In the rows, zero is written as 128.
Rows near named flat spaces through zero:
q339_q883: [125 123  99 140 142 149 112 143 106 135 111 164 144 158 144 138 139 141
 115 104 116 124 161 112 140 114 113]
q401_q392: [104 105 110 190 131 129 135 137 120 142 148 125 109 129 115  92 163 101
 150 121 148 110 112 121 127 112 102]
q941_q764: [142 117 128 139 123 129 114 135 116 139 115 136  98 133 108 135 104 121
 100 165 144 110 104 105 131 152 140]
q943_q372: [137 140 140 143  90 144 127 151  79 134 116 177 156 150 144 136 146 115
 135  99 147 125 133 128 150 132 137]
q941_q764: [112 106 174 154  94 117 154 128 105 102 158 123 131 138 130 114 158  97
 148 122 164 128  85 152 122 105 131]
q943_q372: [ 91 112 115 174 143 147 138 130 113 140 133 142 140 133 136 110 162 125
 126 100 151 121 161 135 124  88  88]
q339_q883: [130 105 142 145 122 128 135 122 118  74 144 140 139 189 161 131 153 124
 140 102 129 120 109 148 133  76 107]
q941_q764: [143 175 132 139 111 143 137 103 150 153 102 140 142 104 135 109 117 119
 128 116 152 107 152 155 125 130  93]
q401_q392: [130 149 178 159 139 141 156 108 112 153 109 120 147 109 110 114 159 118
 133 146 127 121 124 132  82 122 121]
q941_q764: [121 112 120 128 116 127 125 139 113 106 140 147 145 159 149 131 146 125
 137  98 123 134 127 133 141 107 124]
q941_q764: [157 130 132 141  94 128 120 119 124 108 116 161 131 172 144 122 125 105
 121 121 133 102  94 136 134 120 110]
q780_q152: [119  98  98 170 130 105 129 150 133 115 175 102  96 143 117  93 169 101
 194 118 110 123  79 112 141 124 131]
q441_q673: [118 110 116 137 133 112 129 139 137 120 158 101 103 121 118 117 136 122
 156 133 128 132 107 122 137 131 139]
q943_q372: [124 108  70 110 157 136  91 125 138 158  91 160 135 143 118 133 109 139
  60 138  80 122 153  89 107 138 105]
q441_q673: [119 130 143 163 152 139 142 102 132 161 107 121 131 110 103 104 146 116
 107 153 124 111 128 122  78 120  98]
q339_q883: [123 143  92 141 143 130 126 134 138 163 124 129 145 113 120 101 160 121
 159 105  84 131 145 112 117 138 114]
q441_q673: [116 143 188 159 156 146 164 133 112 110 152  76  89  94 129 153 117 165
 159 153 215 130 156 155 156 108 150]
q943_q372: [ 88  70 141  91  91 100 129 133 113  92 161 140 153 146 135 132 139 105
  97 111 126 157  96 142 115 108 139]
q780_q152: [121 122 125 158 125 144 128 132 106 136 119 154 136 144 134 124 142 121
 116 117 145 115 138 127 130 112 108]
q941_q764: [138 133  99 135 152 134 115 119 157 126 121 118  99 133 132 129 102 145
 121 138 134 110 143 126 142 123 108]
q441_q673: [150 143  83 182 147 148 115 157  98 152 114 163 148 173 137 107 191 120
 186  88  67 113 135  88 137 126 115]
q401_q392: [118 155 135 117 157 132 141 103 166 159 118  88 117  64 107 121 103 146
 117 154 141 131 161 139 107 141 119]
q441_q673: [156 181 137 127 121 145 134  98 165 128 104 125 119 111 148 130  86 143
 125 128 174 103 159 166 146 124  98]
q941_q764: [ 65  85  88  95 131 115 122 142 131 132 156 133 159 112 133 123 145 130
 107  88 109 167 162 130 123 111 120]
q401_q392: [156 153 161 167 143 135 144 121 114 147 112 115 126 127 108 113 160 117
 163 152 104 113 100 111  99 139 136]
q943_q372: [ 94 125 124 120  80 119 144 125 125 130 147 156 191 123 149  95 175  92
 147  60 118 147 134 162 116 104 101]
q401_q392: [109 122 104 131 126 130 126 133 161  97 163 103  76 113 152 140  77 153
 132 118 220 119 162 166 196 107 112]
q780_q152: [149 124 102  87 101 109 106  97 183 102 120 135 112 144 140 125  73 117
  86 137 129 110 104 148 132 131 102]
q941_q764: [112 149 146 134 113 135 142 121 125 174 115 127 135  70 105 113 121 115
 112 139 163 128 146 137 113 151 125]
q339_q883: [131 148 117 134 126 117 132 124 147 172 124 111 125  83  96  95 138 106
 149 140 104 127 114 115 105 164 131]
q339_q883: [117 128 126 112 113 124 136 136 125  98 151 134 159 145 161 131 151 132
 162  77 120 148 142 152 147 102 127]
q339_q883: [109 140 112 141 165 148 134 130 129 146 124 123 141 113 136 128 144 154
 138 107 125 136 184 129 129 110 110]
q441_q673: [ 94  67 109 129 138  99 123 172  97 116 178 110 122 142 108 123 177 115
 164 121  79 162  88  88 127 134 172]
q941_q764: [158 143 111 122 128 139 112 136 119 118 110 157 141 167 150 143 128 139
 135 110 101 122 137 118 146 127 128]
q441_q673: [112  66 126  99 103 119 102 162  78  94 139 166 126 176 136 169 110 130
  73 132 140 145 107 107 152 128 164]
q780_q152: [134 146 116 140 134 152 121 130 126 130 113 145 120 134 147 142 106 149
 116 118 167 113 169 138 159 118 110]
q339_q883: [127 137 110  93  61 101 127 153 120 123 156 155 180 131 147 107 166  90
 185  60  86 159 105 139 146 148 150]
q441_q673: [124 135 154 102 115 125 135 105 132 147 105 135 154 104 114 125 119 117
  87 144 120 134 126 135  88 139 125]
q780_q152: [123 143  97 114 197 136 127 102 175 143 113  96 134 110 126 123 129 164
 127 131  72 135 176 121  97 113 100]
q401_q392: [ 92  92 141 100 138 129 130 139 120  82 158 112 111 132 150 171  95 167
  98 126 186 151 161 152 164  96 143]
q401_q392: [150 158 166  98 115 146 132 107 111 131  84 163 176 138 143 151 118 137
  89 126 117 131 148 140 104 126 126]
q339_q883: [132 118 142 131  95 125 120 144  93 154 115 154 128 122 102 128 124 101
 100 152 137 124  96 105 119 164 153]
q780_q152: [151 152 145 126  80 121 131 132 147 101 150 110  75 109 140 138  68 126
 148 140 225 109 111 166 194 146 144]
q780_q152: [111 120 179 104 119 103 158 107 151  98 162  77 122  96 122 126 124 124
 142 144 150 148 102 164 110 117 144]
q339_q883: [115  77 142  97 140 108 120 155  98  94 155 113 117 150 119 162 130 142
 119 149 104 160  98 101 130 133 183]
q780_q152: [130 140 122 109 160 132 126 134 129 137 122 114 137 116 126 142 132 154
 140 128  93 147 154 113 124 137 146]
q943_q372: [ 91 113 105 135 117 128 130 122 136 150 132 142 145 109 125 103 139 109
 106 106 139 129 146 138 115 116  95]
q401_q392: [120 121  74 140 126 132 108 134 149 136 131 140 106 130 135 117 107 128
 117 114 150 111 147 127 158 127  99]
q339_q883: [151 135  89 140 173 148 108 107 164 110 105 131 104 167 152 139  99 161
 107 131 123  98 159 128 141  97  82]
q780_q152: [167 142  78 114 102 137  85 123 139 151  78 188 129 158 132 130  85 116
  72 132 112  96 126 107 138 158 105]
q943_q372: [ 99  51 161 154 180 129 138 141  87  53 166 104 104 198 143 165 157 159
 122 144 136 139 110 120 128  58 141]
q943_q372: [132 168 119  51 111 108 132 121 171 130 137 106 160  81 140 131 111 140
 157  99  93 166 154 153 134 155 150]
q441_q673: [116 121  88  87 143 108 122 119 168 117 144 114 157 130 140 114 147 132
 148  93  55 154 137 130 112 117 116]
q441_q673: [129 135 120 158 144 129 136 146 124 129 149 106 112 125 126 118 154 131
 185 119 125 128 126 121 146 128 138]
q401_q392: [135 151 118  60 118 136 111 107 145 144  84 163 172 118 142 151  87 146
  61 119 105 141 173 137 113 141 118]
q401_q392: [133 122  30 105  91 127  78 135 151 151 103 200 149 158 147 110 106 105
  85  81  96 112 144 114 151 144  84]
q943_q372: [127 115 102 105 147 130 107 130 131 134 112 140 129 138 125 143 111 144
  91 137 101 133 143 106 123 135 129]
q780_q152: [152 148 155  71  75 134 114  71 154 134  63 182 157 128 136 143  50 113
   4 154 160 104 129 162  94 137  90]
q943_q372: [186 235 132 138 172 154 144 123 162 154 107  82 110  81 138 135 115 177
 220 128 124 120 185 136 163 157 142]
q941_q764: [130 153  82 105 140 144 109 130 141 157 101 153 151 118 140 134 114 149
 111 102 105 133 185 121 139 139 111]
[180 177  83 143 124 148 102 122 159 143  93 151 100 141 144 127  84 137
 131 127 144  86 148 126 170 148 100]	q401_q392
[111 103 152 147 147 148 130 141  72 134 112 155 149 153 124 148 154 137
  94 135 125 134 140 106 108 111 136]	q441_q673
[128 138 163 113 121 115 149 126 144  95 161  83 105 105 135 140 112 141
 165 135 167 141 120 159 151 125 153]	q401_q392
[132 142 128 169 147 138 137 123 137 143 128 108 100 112 117 113 130 129
 147 144 153 108 132 128 131 127 114]	q401_q392
[113 104 137  82 118 121 113 150 111 122 135 124 100 105 115 172  69 150
  75 163 174 148 136 119 157 158 176]	q943_q372
[147 118 110 151 104 134 107 149 101 129 118 166 111 163 130 133 119 113
 116 131 145 105 107 108 155 141 131]	q441_q673
[117 133 135 137 115 119 142 118 137 145 136 119 140 104 115 100 150 104
 144 122 121 130 114 136 105 132 119]	q401_q392
[ 99 146 154 158 126 138 168 123 129 107 162 108 150 115 160 112 169 133
 190  75 170 138 163 180 144  76 103]	q941_q764
[142 174 128 143 118 146 135 135 120 152 115 140 141 110 137 123 135 131
 161 105 144 123 158 137 149 140 125]	q943_q372
[124 145 117 147 168 140 140 137 125 129 137 113 147 133 142 123 174 149
 186  95  90 141 161 124 129 106 123]	q441_q673
[127 125 123 139 119 139 123 149  98 126 127 153 136 147 140 139 137 131
 132 110 140 129 140 122 151 124 134]	q941_q764
[136 110  69 153 142 132 103 130 143 122 124 150 116 174 140 113 135 123
 125 111 101 104 125 111 138 110  90]	q441_q673
[116 113 137 122 153 130 133 135 119 101 144 112 127 141 141 149 135 153
 137 123 127 144 142 131 136 105 139]	q943_q372
[111  87 129 114 113 106 129 149 116  75 176 118 124 160 147 138 144 125
 156 105 128 150 100 137 153 106 150]	q780_q152
[100  93  95 115 141 113 116 144 138 121 155 112 109 122 122 129 122 135
 124 127 124 143 130 117 141 128 137]	q401_q392
[154 132 120 102  91 112 113 125 145 110 127 141 121 144 136 130 100 112
 123 129 126 120  96 135 144 146 134]	q339_q883
[126 116 114 151 120 141 118 152  98 118 132 156 122 159 145 139 132 131
 130 109 155 120 138 123 163 116 126]	q941_q764
[124  96 135 133 146 122 129 155 100  80 162 116 122 174 145 150 157 144
 165 115 110 145 112 118 149 102 156]	q941_q764
[162 178 161 148 122 151 145 136 100 122 115 141 152 144 154 139 153 140
 182 102 130 124 145 140 148 122 139]	q941_q764
[153 151 147 154 134 137 137 125 124 128 120 120 115 132 126 127 132 129
 153 141 137 112 118 128 131 131 131]	q401_q392
[167 166 136 112  67 124 118 118 138 148 100 156 123 112 122 122  84  99
 108 142 158 105 102 139 141 174 132]	q441_q673
[134 150 130  72 128 123 129 133 118 130 118 144 199 133 145 140 163 139
 151  86  41 170 149 122 106 135 152]	q941_q764
[135 150 141 139 123 131 138 144  97 160 120 137 160 116 115 116 173 114
 166 116  87 141 123 108 110 151 151]	q441_q673
[138 120 117 134 122 123 114 152  88 169 109 158 154 137  97 116 169 100
 130 134  56 136  96  74  95 168 156]	q780_q152
[184 163 142 136 117 144 115 137 101 136  90 159 127 157 130 147 117 130
 131 145 116 107 113 106 140 157 149]	q941_q764
[115 138 160 139 181 166 147 118 116  95 122 115 130 142 166 171 118 192
 118 119 178 132 204 158 148  67 111]	q441_q673
[108  86 137 172 145 127 131 131 120 120 147 105  73 129 105 124 118 123
 108 170 180 108 102 120 130 116 124]	q441_q673
[159 201 145 145 123 141 150 131 126 162 116 120 152  94 129 110 160 126
 206 105 109 129 146 134 132 153 139]	q441_q673
[154 167 105  98 110 127 119 108 168 129 110 140 146 126 149 121 106 129
 133 104 111 122 145 149 136 135 106]	q441_q673

Rows near named flat spaces through zero:
q935_q946: [127 126 124 113 127 168 148 137 158 133 185  89 110 100 127 117 162 160
 170 104 112 160 153 127 169  79 136]
q935_q946: [150 132 119 123 148 137 124 122 127 129  86  87 115 140 134 108 150 146
 114 171 120 119 122 114 123 138 115]
q872_q867: [129 129 116 110 171 175 100  94 106 166 131  65 112 130 128  63 159 154
 169 167 114 179 176 114 158  98 128]
q480_q797: [153 119 123 119 130 134 141 147 142 135 107 121 120 114 148 116 134 118
 122 161 120 113  89 147 144 112 114]
q872_q867: [131 118 143 125 142 122 107 127  98 154 108 138 132 143 138 127 147 107
 120 130 129 115 136 106 123 136 129]
q637_q957: [144 119 132 131 114 119 129 126 132 121 106 121 118 137 122 136  98 121
  94 129 136 114 107 125 109 126 113]
q480_q797: [126 132 132 105 134 139 149 122 145 161 103 136 120 120 139 130 123 130
 107 107 145 110 152 114 127 131  82]
q480_q797: [138 167 134  99 173 144 133 108 109 153 142 101 140 149 122 104 197 170
 135 122  97 144 191  69 123 119 132]
q935_q946: [138 155 125 135 122 107 134 114 111 111 134 162 151 140 125 114 116 119
 119 145 123 129 113 148 107 151 136]
q376_q579: [163 130 132 124 103 129 163 161 152 107 171 133 129 109 138 131 148 126
 132 124 104 123  82 151 146  93 143]
q637_q957: [122 131 144 110 145 105 134 158 127 145 137 166 158 127 125 164 134 117
 118  98 109 111 126 103 125 100 139]
q637_q957: [169 100 134 161  75 138 116 115 103 107 148 118  99 131 147  87 124  89
 132 158 142 136  76 179 137 139 141]
q872_q867: [134 146 119 119 144 139 122  92 132 120 117  70 116 150  90 117 101 176
 105 128 122 154 164  89  99 112 115]
q872_q867: [119 118 146 130 144 114  83 120  80 142 167 135 153 150  99 129 111 112
 141 111 106 165 143 102 120  79 176]
q872_q867: [139 114 133 140  86 117 146 126 129 139  89 189 117 116 170 121  98  69
 101 138 174  83  85 184 125 185  82]
q376_q579: [106 118 132 125 143 109 130 177 145 123 133 149 149 115 128 179 146 127
 140 108 110 109 115 115 140 110 153]
q637_q957: [ 81 117 112 143 117 127 139 145 185  88 112 100 108 113 105 191 105 170
 127  89 151 115 147 114 122 154 119]
q872_q867: [162 157 118  82 152 138 186 147 185 142  85 101 122 115 134 135 141 170
  83 136 110  94 122 100 123 103  71]
q480_q797: [142 130 123 114 103 174 165  91 164 149 101  89  73 116 147 102 127 151
 103 107 173 116 168 125 130 160  48]
q376_q579: [139 154 127 115 136 130 147 125 127 133 144 142 142 126 135 111 151 135
 134 133 114 131 134 131 131 128 127]
q935_q946: [117 150 100 148 143 105 146 177 162  60 124 123 149 117 129 160 179 163
 156 172  95 109  85 146 136 162 174]
q480_q797: [115  83 129 116 127 155 103 116 124 185 115 128 108 104 138 102  65  88
 139 131 156 151 129 157 159  80  96]
q376_q579: [116  96 103 142 113 156 114 115 151 124 103  88  91 105 129 105  73 126
 144 163 157 149 110 174 151 124 105]
q935_q946: [116 120 133 129 136 127 117 124 131 130 104 104 116 141 115 152 127 144
 111 107 138 118 153  90 112 137 119]
q376_q579: [170 154 133 116 157 128 127 123  94 139 119 118 141 151 145  88 196 132
 124 174  94 123 123 109 124 133 141]
q872_q867: [143 125 130 125 115 132 128 112 126 132 132 121 120 131 119 114  91 122
 111 127 133 140 121 134 120 107 115]
q872_q867: [166 117 142 109 127 134 160 164 153 146  93 117 109 121 161 144 180 124
  94 125 123  74 103 105 135 126  96]
q376_q579: [142 122 135 145  96 140 131 115 122 111 155 115 107 132 132 115 144 126
 133 115 139 134 129 137 129 144 134]
q872_q867: [113 120 128 158 127 133 102 102 108 114  74  93  96 158 138 131 172 141
 119 136 162 102 164  97 106 223 117]
q376_q579: [116  96 125 121 143 107 116 172 153 132  92 128 137 115 115 176  75 115
 109 134 119 111  84 124 130  78 130]
q376_q579: [139 155 123 131 119 127 158 129 144  99 136 125 127 130 133 131 165 153
 124 125 123 114 131 126 119 162 127]
q376_q579: [ 89 119 123 131 136 128 109 113 128 141 111 135 127 126 117 140  92 127
 133 113 152 136 158 124 124 141 116]
q637_q957: [110 109 123 134 122 134 126 146 142 127 135 134 123 107 137 138 125 118
 151 126 135 129 117 149 152 123 134]
q637_q957: [142 131 144 136 113 117 128 130 115 111 152 127 130 145 119 142 147 130
 116 103 119 123 128 106 111 129 148]
q376_q579: [105 140 109 134 133 140 134 113 143 118 113 118 119 121 131 121 133 151
 144 138 145 131 152 139 132 169 114]
q480_q797: [110 118 131  98 173 129 105 139 120 174 126 130 150 122 112 133 102 124
 137 124 107 150 144 104 142  56 134]
q872_q867: [133 114 143 128 122 118 101 110  87 158 135 164 142 138 127 108  84  81
 120 128 136 142 119 143 122 106 130]
q480_q797: [128 154 123 123 134 157 134  88 120 132 148  97 114 137 125  91 161 163
 145 123 132 155 184 113 128 148 119]
q637_q957: [ 92 146 107 125 139 121 147 144 158 116 136 161 151 101 129 143 118 139
 157 131 126 131 128 158 144 137 132]
q935_q946: [130 147 114 116 127 137 162 138 155 126 146 147 136 101 143 113 137 135
 149 140 121 131 117 164 151 124 119]
q935_q946: [110 143 135 131 134  95 124 141 119 111 154 164 165 138 104 163 114 128
 126 101 110 131 129 114 109 118 162]
q637_q957: [138 161 131 118 141 119 137 105 119 124 117 122 137 154 113 127 137 154
  98 119 122 123 157  91  93 147 118]
q480_q797: [115 182 116 108 162 121 154 124 136 122 139 147 162 130 121 126 163 166
 140 129 104 132 162 113 121 144 134]
q935_q946: [106 106 119 125 145 133 129 155 163 134  67 103 108 116 139 165 139 142
 119 130 144  92 130 108 136 147 102]
q935_q946: [124  72 138 109 156 148 100 156 135 183  72  88 100 117 143 145 128 111
 119 131 135 109 126  95 154  82 103]
q935_q946: [149 119 117 116 145 159 134 143 145 135 127  77 108 111 143 102 170 148
 152 164 108 138 117 132 163  97 128]
q637_q957: [133 149 131 130 124 113 138 124 129 107 139 131 139 142 111 142 130 145
 112 112 119 125 134 110 104 136 137]
q637_q957: [140 131 112 157  98 138 123 109 138  64 168  67 107 137  92 116 106 166
 139 140 119 169 115 142 118 118 160]
q480_q797: [113 133 110 141 125 118 129 139 153  85 141 110 134 122  99 150  97 155
 136 133 117 144 112 138 123 115 151]
q480_q797: [142 130 146 111 116 135 156 120 135 163  93 149 110 130 158 132 149 114
  89  96 159  83 150 107 117 167  69]
[143 130 129 119 133 136 153 164 165 105 142  84 117 121 123 159 178 169
 127 111 101 115 124  94 136 103 140]	q872_q867
[175 173  99 108 135 150 191 146 170 105 146 114 132  97 159  77 188 161
 153 194  90 129  86 178 163 122 121]	q376_q579
[119 150 125 127 110 135 139  79 127 130 133 138 121 136 115 110  87 137
 112 103 158 143 168 133 104 157  95]	q376_q579
[143 122 126 114 126 134 128 119 128 149 129 132 129 119 125 105  81 111
 119 141 127 145 110 149 133  85 112]	q376_q579
[122 132 135 122 127 130 133 133 123 139 161 151 140 120 133 126 143 120
 147 109 122 137 139 132 141 116 139]	q376_q579
[169  82 148 148 110 105 102 171  93 130 113 150 130 132 160 128 145  59
 120 171 114  97  37 156 141 112 160]	q480_q797
[158 117 154 135  94 103 145 163 134 101 161 140 132 136 119 173 135 116
  96  84 111 103  90 108 110 101 151]	q376_q579
[142 144 120 127 125 109 135 129 141  94 140 116 142 137  91 140  80 149
 105 133 106 143 103 126 103  92 142]	q637_q957
[122 142 115 123 143 135 127 126 127 125 156 127 144 118 121 106 129 139
 161 149 108 160 129 147 146 103 149]	q637_q957
[155  86 166 142  96 119 111 145 112 126 129 104 101 153 122 168 140 108
  86  78 134 100 115  78 107 113 137]	q637_q957
[111 129 115 125 156 140 115 127 123 141 111 120 130 121 140 110 150 134
 157 160 126 136 141 136 148 139 131]	q376_q579
[168  98 139 144  96 136 110 110 112 121 107  83  90 149 125 112 105 113
  90 139 143 124 101 122 110 124 115]	q637_q957
[148 157 118 136 113 123 143 111 107 117 154 175 149 123 151  76 134 102
 149 172 123 140  98 192 136 156 138]	q637_q957
[165 116 132 150  81 162 135 113 117 109 183  99  92 121 150  78 169 120
 158 137 133 151 112 166 155 133 142]	q376_q579
[ 99 138 138 132 132 116 112  98 107 138 119 147 135 151 112 145 112 130
 112  89 151 127 180  95  97 163 119]	q376_q579
[105 137 105 147 114 139 131 108 142 101 132 122 117 117 127 113 115 143
 153 143 148 144 137 164 134 169 125]	q872_q867
[143 142 142 158  94 139 129  99  92 103 169 125 111 151 146 101 207 130
 147 113 140 129 157 125 122 200 150]	q637_q957
[118 117 119 128 112 174 122  79 123 159 136 111  94 112 142  70 104 121
 155 132 167 164 166 163 153 137  91]	q480_q797
[173 160 131 113 123 135 156 116 120 129 153 132 135 133 139  87 157 132
 121 146 107 134 118 138 126 119 124]	q376_q579
[141 107 141 110 134 147 121 122 121 172 110 112 109 128 140 116 129 115
 114 119 137 123 142 108 136 103  99]	q480_q797
[157 110 165 120 121 113 121 136  96 165 105 154 126 150 148 141 150  86
  84 102 135  86 121  92 110 131 112]	q637_q957
[118  98 150 125 124  93 107 151 125 139 113 150 142 139  99 188  59 101
  82  83 130 111 109  95  99  82 131]	q376_q579
